Questions about the table below.
1) What is the 1st entry in reading order?
2) What is the entry just right of 282?
[[272, -111, 18, -40], [-657, 482, 282, 366]]
1) 272
2) 366

-72 323 291 -422 755 -240 12 -235 38 -172 405 -248
Find the entry just right of 405.
A: -248
Find the entry just left of 38.
A: -235
Find the entry just right of the largest entry.
A: -240

Read these off the table that follows. Indices start at 1.
1) What is the entry at row 1, column 3?
2) What is the minimum?
3) What is the top-left entry?
4) What is the entry at row 3, column 1?
5) What is the entry in row 1 and column 2?
6) What is the bottom entry of the column that holds the smallest entry?
7) What is the entry directly below 72?
8) What is the entry in row 3 and column 2?
array([[63, 37, 68, 89, 64, 20],
       [75, 66, 79, 89, 62, 29],
       [65, 42, 70, 90, 63, 21],
       [68, 46, 72, 89, 63, 22],
       [71, 55, 75, 90, 63, 25],
       [69, 50, 74, 90, 63, 23]])
1) 68
2) 20
3) 63
4) 65
5) 37
6) 23
7) 75
8) 42

Read these off the grid that follows.
1) Which number is the entry just left of the smallest entry?
2) Which number is the entry just left of 13.0?
3) Which number is the entry just left of 14.9?
4) Which number is the entry just right of the largest entry?
5) Which number is the entry just left of the largest entry?
6) Which number is the entry just left of 8.7?
[[  7.8  -3.6  -6.2   2.2  -9.5  -2.5   0.2  10.3  22.2  -5.9   7.6  -2.6]
 [ -8.6 -16.8   7.6   2.9 -11.1  -6.4   1.5  17.6   0.4   0.8 -18.4  -9.6]
 [ 16.1  -0.7   1.5  11.8  -6.1   8.7 -24.4  14.9   2.9  -7.4   2.8  -0.3]
 [  5.2 -16.3  -0.2 -12.1 -13.8  13.0  -5.8   0.8 -10.6 -20.7  -9.3   3.6]
 [ -6.1   5.8  -0.7  -1.2 -11.6  11.5   4.8   4.4   2.5 -19.9  17.9   3.3]
 [  5.6   3.4   4.7 -26.8  13.6  -2.1 -20.0  -9.0  -7.9  15.3 -16.0  -9.7]
 [ -7.2 -10.9  -6.2 -25.4  -3.0   4.7  -1.9  20.1  -0.2  -3.6  21.4
   -9.7]]
1) 4.7
2) -13.8
3) -24.4
4) -5.9
5) 10.3
6) -6.1

Read these off the array that follows. Rows and columns are numbered from 1.
1) What is the entry in row 1 and column 3?
2) What is the entry in row 2 and column 1?
3) What is the top entry of the column that holds the largest entry?
4) What is the entry directly above -29?
5) What is the entry in row 1 and column 2?
6) What is the entry in the top-right corner?
7) What is the entry directly below the smallest entry?
8) What is the entry in row 1 and column 1?
[[ 26  14   4  -9  -8  15   7  20  -4  26  29  -9]
 [ -1  27   1  13  -8  -1  12   5  -8   0  12   1]
 [-18 -19  -2  15  25  -4  -9 -11  22 -17 -29  21]
 [ 35  -4 -24  16  -5  -9 -11   2  38   3  -2  32]
 [ 14   1  23 -21   0  -4  25  -4  13  24   7  11]
 [ 16  -9   7 -31  -4  -8  13  -4  18  28   2  10]
 [ -6  25   8   5   2   9  14  11 -11  11  17  -6]]
1) 4
2) -1
3) -4
4) 12
5) 14
6) -9
7) 5
8) 26

-193.921,114.861,-88.563,-47.999
89.497,-74.187,-183.015,-85.893
-130.740,-112.925,24.684,122.190
-147.591,86.074,-25.092,-106.750
What is the top-right entry?
Answer: -47.999
The bottom-right entry is -106.750
What is the second largest entry?
Answer: 114.861
The fourth entry from the end, reading row by row -> -147.591
The entry just right of -147.591 -> 86.074
What is the third entry on the diagonal from the top-right corner?
Answer: -112.925
What is the entry in the top-left corner?
Answer: -193.921
The entry just left of the largest entry is 24.684
The first entry of the largest entry's row is -130.740
The entry directly above the largest entry -> -85.893
The third entry, reading row by row -> -88.563

a =
  47.06    14.20  -139.48    46.75  -261.48   -77.28
 -79.77  -196.74  -199.55   103.46    83.33    -8.21
 105.95  -112.10  -232.07   108.14   -88.25    76.02
 182.46   -65.40   163.54    39.31   -81.50   -16.57
 217.21  -139.07   138.19   -87.61  -131.71    22.54
-147.46    14.71  -183.84    96.38    65.01    31.11
-200.36    -9.25   162.20   -17.36    96.65    52.08
 230.30  -100.76   165.66   -42.62  -115.06    -4.43
-169.35  -275.68    38.80   203.69  -199.09    10.74
 -90.40  -140.61  -206.53  -141.60    31.66   -68.78
Rows and columns are numbered from 1.
The bottom-left entry: -90.40
Which number is the entry directly above 76.02? -8.21
Which number is the smallest entry? -275.68
The entry directly above -139.07: -65.40
The top entry of the column that holds the largest entry is 47.06
Which number is the entry just right of 108.14? -88.25
The entry in row 1 and column 3 -> -139.48
Which number is the entry in row 1 and column 2? 14.20
The entry in row 3 and column 1 is 105.95
Which number is the entry just left of -183.84? 14.71
Which number is the entry directly above -17.36? 96.38
Which number is the bottom-right entry? -68.78
The entry directly below -199.09 -> 31.66
Which number is the entry just left of -131.71? -87.61
Which number is the entry just left of 108.14? -232.07
Which number is the entry directly below the smallest entry? -140.61
The entry at row 2, column 1 -> -79.77
The entry just right of -196.74: -199.55
The entry just left of -81.50 is 39.31
The entry directly above 14.71 -> -139.07
The entry directly below the largest entry -> -169.35
The entry in row 2 and column 2 is -196.74
The entry directly above the largest entry: -200.36
Which number is the entry directly above the smallest entry? -100.76
The entry directly above -16.57 -> 76.02
The entry in the top-right corner: -77.28
The maximum is 230.30
The entry at row 3, column 2: -112.10
Which number is the entry just right of the smallest entry? 38.80
The entry just left of 162.20 -> -9.25

Read these off the grid that follows. Indices start at 1.
1) Report the entry in the bottom-right corner.
2) Report the entry directly below 7342.
3) Report the entry in the top-left corner.
4) Report the top entry of the column that holds the largest entry.
5) Report the entry in the top-right corner.
6) Report the entry directly below 7487.
7) Report the entry at row 3, column 3.
8) Report the entry at row 3, column 1.
array([[5677, 9577, 7003, 8267, 4045, 6631, 9631],
       [5815, 7774, 7290, 7342, 6765, 5117, 4238],
       [5796, 8528, 7957, 7487, 7960, 3838, 1486],
       [3557, 2604, 6350, 9121, 3918, 8444, 6783],
       [4168, 9124, 8846, 9955, 6526, 4034, 1451]])
1) 1451
2) 7487
3) 5677
4) 8267
5) 9631
6) 9121
7) 7957
8) 5796

[[-378   30  -88 -307 -145 -101   77  636]
 [-137  234 -102 -421 -381 -141 -215  468]
 [-452 -406  -87  193  -17  118  287  425]
 [ 187  134 -112 -293 -607  143 -368  -97]
 [ 102  219 -110 -358 -582   13 -382   98]
 [-241 -535  -98  529  -93  122  132  136]
 [-264  159  -95 -391 -256 -144  -73  586]
 [  -7  256 -109 -405 -495  -90 -327  296]
 [ 252 -106 -126 -189 -470  422 -165 -368]
 [-454 -117  -85 -173  -60  -29  202  625]
 [ 232   18 -118 -233 -576  288 -291 -258]
 [-370 -497  -89  376  -44  146  236  280]
 [-481 -269  -83    4  -18   48  273  545]]
Indices start at 1.
Report the entry directly below 296.
-368
Report the top-left entry.
-378
The entry just left of -421 is -102
The entry at row 1, column 2: 30
The bottom entry of the column that holds the largest entry: 545
The top-right entry is 636
Report the minimum.
-607
The entry at row 1, column 3 -> -88
Report the entry directly above -90.
-144
Report the entry just right of 13.
-382
Report the bottom-left entry.
-481
The entry just left of -406 -> -452
The entry just right of -112 is -293
The bottom entry of the column that holds the smallest entry is -18
The entry directly above the smallest entry is -17
Report the entry just right of -60.
-29
Report the entry just left of the largest entry.
77
Report the entry directly above -60.
-470
The entry just right of -83 is 4
Report the entry just right of -382.
98
Report the entry directly above 18.
-117
Report the entry directly below -470.
-60
The entry just right of the smallest entry -> 143
Report the entry at row 2, column 1.
-137
Report the entry just right of 529.
-93
The entry directly below the smallest entry is -582
Report the top entry of the column that holds the smallest entry.
-145
The entry just right of -406: -87

A =
[[-0.2 -0.2  0.1 -0.5  1.8  1.3 -0.4  1.1  1.4  0.1 -0.5]
 [-0.1 -0.1  0.2  0.0  0.9  0.5  0.0  0.7  0.7  0.1 -0.1]
 [ 0.9  1.1  0.1 -0.2  0.0  1.0 -0.2 -0.2  0.5  0.8  0.6]
 [ 0.2  0.2  0.3  0.5  0.0 -0.1  0.5  0.2  0.0  0.2  0.3]
 [ 0.1 -0.1  0.4  0.5  0.1 -0.2  0.6  0.3  0.0  0.0  0.2]
 [ 1.1  1.3  0.4  1.0 -1.7 -0.6  0.8 -1.0 -1.0  0.7  1.3]]
Report the largest entry.
Answer: 1.8
Report the 2nd entry on the diagonal from the top-right corner.
Answer: 0.1
Report the entry in the top-right corner.
Answer: -0.5
The entry in the bottom-left corner: 1.1
The last entry, reading row by row is 1.3
Report the entry just left of the largest entry.
Answer: -0.5
Report the 5th-last entry, reading row by row.
Answer: 0.8
The entry just right of the largest entry is 1.3
The 3rd entry on the diagonal from the top-right corner -> 0.5
The third entry on the main diagonal: 0.1
The smallest entry is -1.7
The top-left entry is -0.2
The entry directly above the smallest entry is 0.1
The third entry, reading row by row -> 0.1
The entry just left of the smallest entry is 1.0
The 2nd entry on the main diagonal: -0.1
